Below is a small trained network, with its code and all its weights. Each question gives an input and a class and asks what happens when units are switched off, that is, made to give their printed mean instead of their output.

import numpy as np


def w(rows, s, z=0):
    codes = np.array(rows[::2]) - 128.0
    scale = np.full(codes.shape[1], s)
    scale[-1] = z or s
    return codes * scale


def f(y):
    return y / 2 * (1 + np.tanh(0.7978845608 * (y + 0.044715 * y**3)))


def log_softmax(a):
    a = a - a.max(-1, keepdims=True)
    return a - np.log(np.exp(a).sum(-1, keepdims=True))


def net(x, mask):
    res = np.array(x, float).reshape(1, 6) / 4 @ E
    y = f(res @ A[0][:, :-1].T + A[0][:, -1])
    res = res + np.where(mask, y, B[0][:, -1]) @ B[0][:, :-1]
    return log_softmax(res[-1] @ U[:, :-1].T + U[:, -1])


A, B = {}, {}
E = w([
[141,120,125,121,120,128,120,134,131,133,129],'x0',
[139,134,124,129,117,127,122,135,140,130,121],'x1',
[87,133,145,8,209,80,132,118,223,162,26],'x2',
[158,141,15,114,99,27,159,44,86,150,93],'x3',
[131,130,139,125,131,124,135,121,122,113,124],'x4',
[208,90,133,228,209,142,156,93,178,166,105],'x5',
],0.011)
A[0] = w([
[58,157,98,77,10,135,107,162,62,105,166,148],'neuron 0',
[177,125,114,239,30,158,123,135,41,95,233,53],'neuron 1',
[169,128,17,155,41,42,186,18,42,154,99,25],'neuron 2',
[105,101,254,187,111,218,106,200,135,108,183,2],'neuron 3',
[224,102,151,238,159,170,186,82,137,169,136,131],'neuron 4',
[176,66,122,246,159,144,128,108,144,120,110,151],'neuron 5',
[50,146,156,93,36,113,101,173,105,75,152,169],'neuron 6',
[72,207,136,73,34,164,106,115,34,94,177,121],'neuron 7',
],0.0071,0.0032)
B[0] = w([
[170,112,79,176,139,91,184,113,117,138,140,209],'neuron 0',
[6,179,229,27,151,85,152,2,200,180,86,252],'neuron 1',
[117,179,186,186,78,242,56,148,79,54,83,241],'neuron 2',
[139,131,152,149,57,216,61,154,103,67,86,212],'neuron 3',
[196,109,61,156,195,102,162,147,114,171,175,212],'neuron 4',
[152,99,102,133,135,49,176,191,100,155,164,195],'neuron 5',
[153,117,83,192,145,90,149,137,109,155,166,199],'neuron 6',
[161,74,87,137,189,99,169,165,117,157,165,207],'neuron 7',
],0.0095,0.014)
U = w([
[187,94,65,179,137,48,193,145,108,150,193,190],'0',
[135,139,161,179,63,234,23,141,99,52,123,204],'1',
[59,153,173,2,140,58,155,52,219,170,88,5],'2',
],0.01,0.0024)

Each question gives the input, the list of numbers given to net, and the class t.
The units are the neurons (one row each of A and B). Each row of codes is followed by its name. A weight is (code - 128) times the scale printed after its matrix; where a second scale follows, it is the last column's (A, B and U).
mask holds one flag per neuron, in row order. A switched-off neuron (its flag False) gives its mean, the last column of its row in B, instead of its output. The means were averaged over made-up inputs and are rounded, as every weight is.
A unit's drop is (log p(t) with every unit on - log p(t) with that unit switched off) / (log p(t) with every unit on - log p(t) with every unit switched off).
The circuit of an input: a set's keep is (log p(t) with only the set's units on - log p(t) with every unit switched off) / (log p(t) with every unit on - log p(t) with every unit switched off). Starting from all 8 units, units are removed one at a time, each time the one whose removal leaves the highest keep (on an exact tie, the one counted first), for as long as the keep stays at least 0.8.
units of the circuit, in order: the units of the circuit, biggest drop first
k most important neurons: the k neurons with the biggest drops, biggest first
drop of u: that unit's drop, to one decimal
input [5,8,-7,-5,-3,8], class 0: units of the circuit, in order -> [neuron 4]
input [5,-4,-8,-7,-3,1], class 2: 2 most important neurons -> [neuron 1; neuron 2]
input [-4,-4,0,-1,2,-2], class 0: 3 most important neurons -> [neuron 1; neuron 2; neuron 3]
input [-2,0,-8,8,0,-7], class 1: 4 most important neurons -> [neuron 2; neuron 4; neuron 5; neuron 6]
input [7,-7,4,7,1,-2], class 1: 2 most important neurons -> [neuron 2; neuron 1]
input [-6,7,-5,-1,7,-6], class 0: 3 most important neurons -> [neuron 7; neuron 0; neuron 6]
input [6,-3,4,-7,-7,-8], class 0: 2 most important neurons -> [neuron 2; neuron 6]
input [-3,7,-1,0,2,0], class 2: 3 most important neurons -> [neuron 2; neuron 3; neuron 4]
input [-4,-6,6,6,7,-5], class 1: units of the circuit, in order -> [neuron 1; neuron 2]
input [-1,-5,-7,2,6,-6], class 2: 3 most important neurons -> [neuron 1; neuron 4; neuron 5]
input [-5,-6,6,-6,7,5], class 1: 4 most important neurons -> [neuron 1; neuron 3; neuron 7; neuron 0]
input [8,6,-8,-2,-1,5], class 2: drop of neuron 1 -> 1.5
input [-3,4,1,-3,5,-5], class 0: drop of neuron 0 -> 0.0
input [-8,7,5,-7,-1,-4], class 1: units of the circuit, in order -> [neuron 1]
input [-3,-1,-1,-3,5,-4], class 0: drop of neuron 2 -> 0.9
